Here is a tiny trained network, its code and every weight. The questions are about switching its units off for an input and a target symbol, where a switched-off unit gives its printed mean instead of its output.

import numpy as np


def w(rows, s, z=0):
    codes = np.array(rows[::2]) - 128.0
    scale = np.full(codes.shape[1], s)
    scale[-1] = z or s
    return codes * scale


def f(y):
    return y / 2 * (1 + np.tanh(0.7978845608 * (y + 0.044715 * y**3)))


def softmax(a):
    e = np.exp(a - a.max(-1, keepdims=True))
    return e / e.sum(-1, keepdims=True)


def log_softmax(a):
    a = a - a.max(-1, keepdims=True)
    return a - np.log(np.exp(a).sum(-1, keepdims=True))


def net(x, mask):
    ids = ['αβξστφ'.index(c) for c in x.split()]
    T = len(ids)
    res = E[ids] + P[:T]
    r = res
    for j in range(3):
        rows = slice(2 * j, 2 * j + 2)
        q, k, v = (r @ M[0][rows].T for M in (Q, K, V))
        z = softmax(np.where(np.tri(T) > 0, q @ k.T / 2**0.5, -1e9)) @ v
        o = O[0][rows]
        res = res + np.where(mask[j], z, o[:, -1]) @ o[:, :-1]
    y = f(res @ A[0][:, :-1].T + A[0][:, -1])
    res = res + np.where(mask[3:11], y, B[0][:, -1]) @ B[0][:, :-1]
    return log_softmax(res[-1] @ U[:, :-1].T + U[:, -1])


Q, K, V, O, A, B = {}, {}, {}, {}, {}, {}
E = w([
[191,134,87,130,14],'α',
[193,163,143,246,147],'β',
[17,119,105,182,62],'ξ',
[148,178,85,161,64],'σ',
[132,242,253,168,115],'τ',
[120,19,136,84,124],'φ',
],0.015)
P = w([
[41,125,47,108,40],'0',
[156,97,215,199,44],'1',
[85,157,10,146,150],'2',
[67,226,95,87,53],'3',
[108,76,192,228,105],'4',
[122,136,80,88,214],'5',
[69,180,119,64,104],'6',
[98,73,200,202,145],'7',
[137,147,70,104,219],'8',
[63,181,129,70,104],'9',
],0.012)
Q[0] = w([
[151,39,116,189,91],'head 1',
[134,167,74,161,83],'head 1',
[101,81,212,101,28],'head 2',
[254,82,29,169,182],'head 2',
[114,81,72,127,140],'head 3',
[102,63,193,242,188],'head 3',
],0.0099)
K[0] = w([
[117,53,68,144,124],'head 1',
[63,102,74,154,105],'head 1',
[126,97,120,81,225],'head 2',
[173,91,234,202,88],'head 2',
[153,102,141,157,123],'head 3',
[71,62,245,166,51],'head 3',
],0.012)
V[0] = w([
[149,69,73,205,121],'head 1',
[139,90,88,124,46],'head 1',
[82,162,65,67,188],'head 2',
[60,164,98,106,103],'head 2',
[45,255,71,58,180],'head 3',
[125,102,80,71,155],'head 3',
],0.0089)
O[0] = w([
[153,215,199,61,167,181],'head 1',
[92,175,125,101,110,233],'head 1',
[8,142,131,113,135,92],'head 2',
[96,103,135,147,187,175],'head 2',
[147,78,86,210,93,2],'head 3',
[137,83,121,113,92,90],'head 3',
],0.012,0.0075)
A[0] = w([
[60,51,203,108,72,109],'neuron 1',
[192,69,1,211,35,124],'neuron 2',
[92,103,108,205,119,253],'neuron 3',
[85,157,82,41,92,137],'neuron 4',
[178,91,80,50,73,134],'neuron 5',
[191,182,220,185,119,149],'neuron 6',
[161,203,37,144,67,183],'neuron 7',
[151,103,147,76,239,121],'neuron 8',
],0.0083,0.0034)
B[0] = w([
[194,190,223,161,137,225],'neuron 1',
[82,89,164,8,123,156],'neuron 2',
[158,77,165,134,163,170],'neuron 3',
[99,110,64,185,123,255],'neuron 4',
[111,166,112,167,24,181],'neuron 5',
[30,112,162,133,102,219],'neuron 6',
[199,98,126,105,184,174],'neuron 7',
[201,137,35,164,98,228],'neuron 8',
],0.011,0.0091)
U = w([
[77,178,208,105,2,9],'α',
[165,229,204,120,191,208],'β',
[70,139,83,80,192,51],'ξ',
[148,96,199,102,126,61],'σ',
[131,108,155,218,150,254],'τ',
[168,156,102,158,74,86],'φ',
],0.0084,0.0018)

Each question gives the input, a string of symbols that net reads in full, and the target symbol t.
The units are the heads (2 rows each of Q, K, V and O) and the neurons (one row each of A and B). Each row of codes is followed by its name. A weight is (code - 128) times the scale printed after its matrix; where a second scale follows, it is the last column's (O, A, B and U).
mask holds one flag per unit, heads first, then neurons. A switched-off unit (its flag False) gives its mean, the last column of its rows in O or B, instead of its output. The means were averaged over made-up inputs and are rounded, as every weight is.
A unit's drop is (log p(t) with every unit on - log p(t) with that unit switched off) / (log p(t) with every unit on - log p(t) with every unit switched off).
The circuit of an input: a set's keep is (log p(t) with only the set's units on - log p(t) with every unit switched off) / (log p(t) with every unit on - log p(t) with every unit switched off). Starting from all 11 units, units are removed one at a time, each time the one whose removal leaves the highest keep (on an exact tie, the one counted first), for as long as the keep stays at least 0.8.
units of the circuit, in order: the units of the circuit, biggest drop first
unit that matters most: the unit with the biggest drop
k most important neurons: the k neurons with the biggest drops, biggest first
drop when u is switched off: that unit's drop, to one decimal
input φ ξ σ φ φ τ φ, target σ: units of the circuit, in order => [head 3; head 1; neuron 2; neuron 3]
input τ σ ξ ξ α φ, target φ: units of the circuit, in order => [head 2; neuron 8]
input α ξ φ τ, target σ: units of the circuit, in order => [head 1; head 3; neuron 2; neuron 3]
input φ ξ φ σ, target ξ: 3 most important neurons => [neuron 1; neuron 2; neuron 7]
input β φ α, target α: 4 most important neurons => [neuron 2; neuron 5; neuron 8; neuron 6]
input τ σ φ φ ξ β τ α ξ φ, target τ: units of the circuit, in order => [head 1; head 3]
input ξ ξ σ ξ τ ξ, target ξ: units of the circuit, in order => [neuron 1; head 2]
input τ φ ξ φ, target τ: unit that matters most => head 2
input φ φ φ ξ φ ξ β τ α, target α: units of the circuit, in order => [neuron 5; neuron 2; head 2; head 3]
input φ φ α φ φ ξ φ φ β τ, target σ: 3 most important neurons => [neuron 2; neuron 3; neuron 4]
input τ φ β φ β τ ξ, target τ: units of the circuit, in order => [head 3; head 1; neuron 3]
input φ φ β τ φ φ β ξ τ, target τ: drop when head 2 is switched off => 0.1
input σ φ β ξ ξ φ ξ τ, target α: drop when neuron 6 is switched off => 1.0
input φ φ φ τ φ α β φ, target β: drop when neuron 1 is switched off => 0.2
input ξ φ τ φ, target σ: unit that matters most => head 3
